Below is a small trained network, with its code and all its weights. Each question gives an input and a class and asks what happens when units are switched off, that is, made to give their printed mean instead of their output.

import numpy as np


def w(rows, s, z=0):
    codes = np.array(rows[::2]) - 128.0
    scale = np.full(codes.shape[1], s)
    scale[-1] = z or s
    return codes * scale


def norm(h):
    return h / np.sqrt((h * h).mean(-1, keepdims=True) + 1e-5)


def f(y):
    return np.maximum(y, 0)


def log_softmax(a):
    a = a - a.max(-1, keepdims=True)
    return a - np.log(np.exp(a).sum(-1, keepdims=True))


def net(x, mask):
    res = np.array(x, float).reshape(1, 5) / 4 @ E
    u = 0
    for l in range(3):
        y = f(norm(res) @ A[l][:, :-1].T + A[l][:, -1])
        res = res + np.where(mask[u : u + 6], y, B[l][:, -1]) @ B[l][:, :-1]
        u += 6
    return log_softmax(norm(res)[-1] @ U[:, :-1].T + U[:, -1])


A, B = {}, {}
E = w([
[254,154,160,117,19,147,128,109],'x0',
[103,181,99,250,125,108,81,193],'x1',
[111,17,197,154,143,150,167,174],'x2',
[115,142,74,170,145,122,181,111],'x3',
[64,150,177,54,91,124,24,108],'x4',
],0.0069)
A[0] = w([
[193,93,194,54,192,69,166,115,83],'L0N1',
[41,138,151,127,92,137,175,97,7],'L0N2',
[181,74,79,181,255,161,98,83,30],'L0N3',
[51,138,154,132,75,129,207,58,107],'L0N4',
[126,134,180,123,62,109,136,102,144],'L0N5',
[142,193,44,161,156,150,89,71,68],'L0N6',
],0.007,0.0013)
B[0] = w([
[147,184,77,78,23,129,169,189,242],'L0N1',
[104,194,150,68,139,91,214,129,154],'L0N2',
[176,48,122,178,66,147,77,224,207],'L0N3',
[71,101,122,86,215,6,78,96,171],'L0N4',
[37,106,116,197,1,159,195,139,206],'L0N5',
[91,109,61,155,49,102,120,165,254],'L0N6',
],0.0073,0.0038)
A[1] = w([
[217,40,136,88,193,110,255,109,125],'L1N1',
[150,88,158,52,153,100,116,162,250],'L1N2',
[83,91,98,101,205,66,135,153,153],'L1N3',
[118,218,132,216,131,103,75,128,253],'L1N4',
[108,197,112,130,160,190,150,204,227],'L1N5',
[72,186,161,149,199,38,118,166,101],'L1N6',
],0.0071,0.00064)
B[1] = w([
[123,60,59,178,131,88,37,124,245],'L1N1',
[205,130,50,132,154,96,141,108,188],'L1N2',
[166,180,201,108,128,116,188,55,206],'L1N3',
[66,182,2,129,99,101,73,119,252],'L1N4',
[180,176,129,158,91,94,80,148,179],'L1N5',
[170,163,132,165,62,99,154,94,194],'L1N6',
],0.0087,0.0045)
A[2] = w([
[41,148,84,132,79,140,172,124,129],'L2N1',
[153,40,186,130,33,152,79,115,2],'L2N2',
[75,255,118,231,100,153,59,125,94],'L2N3',
[56,218,112,50,125,19,138,135,159],'L2N4',
[190,36,184,180,53,144,182,75,255],'L2N5',
[162,53,150,61,144,162,131,95,81],'L2N6',
],0.0054,0.0013)
B[2] = w([
[218,89,131,147,97,103,111,213,194],'L2N1',
[164,203,166,94,195,235,136,96,181],'L2N2',
[115,67,21,73,32,172,50,86,254],'L2N3',
[101,84,61,130,225,139,133,134,224],'L2N4',
[99,152,254,123,161,156,72,183,218],'L2N5',
[156,143,86,187,9,101,173,124,152],'L2N6',
],0.0082,0.006)
U = w([
[140,104,203,223,201,106,108,220,53],'0',
[71,180,167,84,252,95,195,23,49],'1',
[121,132,1,134,65,94,67,170,251],'2',
[159,188,202,55,81,221,147,153,80],'3',
],0.0099,0.0023)

Each question gives the input, the list of numbers given to net, and the class t.
The units are the neurons (one row each of A and B). Each row of codes is followed by its name. A weight is (code - 128) times the scale printed after its matrix; where a second scale follows, it is the last column's (A, B and U).
mask holds one flag per neuron, layer by layer. A switched-off neuron (its flag False) gives its mean, the last column of its row in B, instead of its output. The means were averaged over made-up inputs and are rounded, as every weight is.
A unit's drop is (log p(t) with every unit on - log p(t) with that unit switched off) / (log p(t) with every unit on - log p(t) with every unit switched off).
most important unit: the unit with the biggest drop
k most important neurons: the k neurons with the biggest drops, biggest first
top k neurons in layer l: the k neurons of layer l with the biggest drops, biggest first
drop when u is switched off: that unit's drop, to one decimal
input [2,-3,7,4,5], class 0: most important unit => L2N3
input [-6,-2,-4,5,4], class 1: 2 most important neurons => (L1N3, L0N4)
input [1,-2,4,-6,-7], class 0: 3 most important neurons => (L2N3, L1N4, L2N5)
input [-4,2,2,1,-4], class 0: 3 most important neurons => (L0N3, L1N4, L2N3)
input [-2,-8,-7,-3,4], class 1: top 2 neurons in layer 1 => (L1N1, L1N4)
input [0,5,7,-4,1], class 0: 3 most important neurons => (L1N4, L0N1, L0N6)
input [-4,-2,5,-8,7], class 1: 3 most important neurons => (L0N3, L2N3, L2N1)
input [7,-4,-6,3,2], class 3: 2 most important neurons => (L1N4, L1N1)
input [2,-1,6,-8,-7], class 0: 2 most important neurons => (L2N3, L1N1)
input [4,-4,5,-2,-5], class 3: 3 most important neurons => (L0N1, L1N4, L2N2)
input [-7,-4,3,2,-4], class 0: top 2 neurons in layer 1 => (L1N4, L1N3)
input [-5,-2,-5,2,5], class 1: top 2 neurons in layer 1 => (L1N3, L1N1)
input [-8,-7,5,7,1], class 1: top 2 neurons in layer 1 => (L1N3, L1N4)
input [-7,1,8,6,0], class 0: most important unit => L0N3
input [3,-2,-4,-8,5], class 3: drop when L1N4 is switched off => 0.5
input [-5,-5,4,5,7], class 1: drop when L2N4 is switched off => 0.0
input [7,-4,7,7,4], class 3: drop when L2N2 is switched off => 0.1
